Here is a tiny trained network, its code and every weight. The questions are about switching its units off for an input and a target symbol, where a switched-off unit gives its printed mean instead of its output.

import numpy as np


def w(rows, s, z=0):
    codes = np.array(rows[::2]) - 128.0
    scale = np.full(codes.shape[1], s)
    scale[-1] = z or s
    return codes * scale


def norm(h):
    return h / np.sqrt((h * h).mean(-1, keepdims=True) + 1e-5)


def f(y):
    return np.maximum(y, 0)


def softmax(a):
    e = np.exp(a - a.max(-1, keepdims=True))
    return e / e.sum(-1, keepdims=True)


def log_softmax(a):
    a = a - a.max(-1, keepdims=True)
    return a - np.log(np.exp(a).sum(-1, keepdims=True))


def net(x, mask):
    ids = ['αβγδεζηθλμξτφψ'.index(c) for c in x.split()]
    T = len(ids)
    res = E[ids] + P[:T]
    q, k, v = (norm(res) @ M[0].T for M in (Q, K, V))
    z = softmax(np.where(np.tri(T) > 0, q @ k.T / 3**0.5, -1e9)) @ v
    res = res + np.where(mask[0], z, O[0][:, -1]) @ O[0][:, :-1]
    y = f(norm(res) @ A[0][:, :-1].T + A[0][:, -1])
    res = res + np.where(mask[1:9], y, B[0][:, -1]) @ B[0][:, :-1]
    return log_softmax(norm(res)[-1] @ U[:, :-1].T + U[:, -1])


Q, K, V, O, A, B = {}, {}, {}, {}, {}, {}
E = w([
[165,68,144],'α',
[104,139,81],'β',
[92,115,44],'γ',
[115,146,135],'δ',
[93,119,42],'ε',
[103,137,79],'ζ',
[95,240,147],'η',
[147,216,158],'θ',
[223,254,111],'λ',
[92,117,44],'μ',
[137,219,156],'ξ',
[88,120,46],'τ',
[106,132,79],'φ',
[93,115,43],'ψ',
],0.0069)
P = w([
[189,211,23],'0',
[169,75,115],'1',
[130,117,172],'2',
[119,184,31],'3',
[106,29,138],'4',
[130,127,168],'5',
[123,185,56],'6',
[107,18,140],'7',
[128,129,168],'8',
[87,251,93],'9',
[112,8,140],'10',
[128,128,169],'11',
[125,188,80],'12',
],0.011)
Q[0] = w([
[228,118,160],'h1',
[78,10,96],'h1',
[52,255,108],'h1',
],0.0054)
K[0] = w([
[252,130,10],'h1',
[78,223,206],'h1',
[177,47,246],'h1',
],0.0045)
V[0] = w([
[130,112,133],'h1',
[157,78,118],'h1',
[207,2,187],'h1',
],0.0045)
O[0] = w([
[137,123,147,108],'h1',
[125,33,119,254],'h1',
[223,3,142,36],'h1',
],0.0045,0.00033)
A[0] = w([
[145,138,224,55],'n1',
[106,110,39,170],'n2',
[75,183,125,46],'n3',
[184,158,141,109],'n4',
[198,122,81,155],'n5',
[159,61,139,49],'n6',
[146,107,70,72],'n7',
[167,161,247,4],'n8',
],0.011,0.0035)
B[0] = w([
[141,137,247,185],'n1',
[155,146,168,254],'n2',
[125,78,149,160],'n3',
[105,113,127,164],'n4',
[85,107,117,207],'n5',
[155,154,90,182],'n6',
[112,145,151,173],'n7',
[194,149,186,192],'n8',
],0.014,0.0052)
U = w([
[132,197,62,254],'α',
[105,187,143,158],'β',
[64,158,156,93],'γ',
[3,101,157,99],'δ',
[131,129,120,39],'ε',
[238,151,130,70],'ζ',
[129,128,117,26],'η',
[114,112,128,82],'θ',
[175,46,75,230],'λ',
[128,124,118,38],'μ',
[147,132,141,53],'ξ',
[104,96,157,71],'τ',
[142,132,124,44],'φ',
[80,95,84,169],'ψ',
],0.017,0.0063)

Each question gives the input, a string of symbols that net reads in full, and the target symbol t.
The units are the heads (3 rows each of Q, K, V and O) and the neurons (one row each of A and B). Each row of codes is followed by its name. A weight is (code - 128) times the scale printed after its matrix; where a second scale follows, it is the last column's (O, A, B and U).
mask holds one flag per unit, heads first, then neurons. A switched-off unit (its flag False) gives its mean, the last column of its rows in O or B, instead of its output. The means were averaged over made-up inputs and are rounded, as every weight is.
A unit's drop is (log p(t) with every unit on - log p(t) with that unit switched off) / (log p(t) with every unit on - log p(t) with every unit switched off).
The circuit of an input: a set's keep is (log p(t) with only the set's units on - log p(t) with every unit switched off) / (log p(t) with every unit on - log p(t) with every unit switched off). Starting from all 9 units, units are removed one at a time, each time the one whose removal leaves the highest keep (on an exact tie, the one counted first), for as long as the keep stays at least 0.8.
circuit, biggest first: the units of the circuit, biggest drop first
unit that matters most: the unit with the biggest drop
k most important neurons: the k neurons with the biggest drops, biggest first
drop when u is switched off: that unit's drop, to one decimal
input α ζ γ, target ζ: unit that matters most	n5
input τ γ γ α ζ, target λ: circuit, biggest first	(n1; n6)
input α ε δ η α α γ β α α α ε, target ζ: circuit, biggest first	(h1; n1; n6)
input ζ ψ τ α ζ τ α, target β: 4 most important neurons	(n2; n5; n6; n7)
input ζ α ε ζ ξ α δ α α η λ β, target ζ: circuit, biggest first	(h1; n6)
input τ α α α γ α η α φ, target ζ: circuit, biggest first	(h1; n6)
input δ ζ δ α α α τ φ, target λ: 4 most important neurons	(n1; n6; n5; n8)
input λ ζ α α, target β: 3 most important neurons	(n7; n2; n5)
input ε α α β α τ, target ζ: 3 most important neurons	(n6; n1; n2)
input α ψ φ δ ζ ψ α ξ α δ ξ ζ, target ζ: 2 most important neurons	(n6; n5)
input η α α τ η α α ψ ξ δ η, target δ: 4 most important neurons	(n8; n2; n1; n3)
input ξ α δ λ α δ α δ, target λ: 4 most important neurons	(n1; n6; n5; n7)
input μ η ψ ψ η η τ δ ψ α η, target δ: 3 most important neurons	(n8; n2; n1)
input ε α ξ τ α α τ η φ, target ζ: 2 most important neurons	(n6; n5)
input δ α α α μ δ β η α δ λ η α, target δ: 3 most important neurons	(n5; n8; n1)
input δ α α ζ β δ α λ, target ψ: drop when n1 is switched off	0.2
input α β α η η δ ξ τ α δ λ, target ψ: drop when h1 is switched off	0.3
input δ α α τ δ τ, target ζ: drop when h1 is switched off	0.7
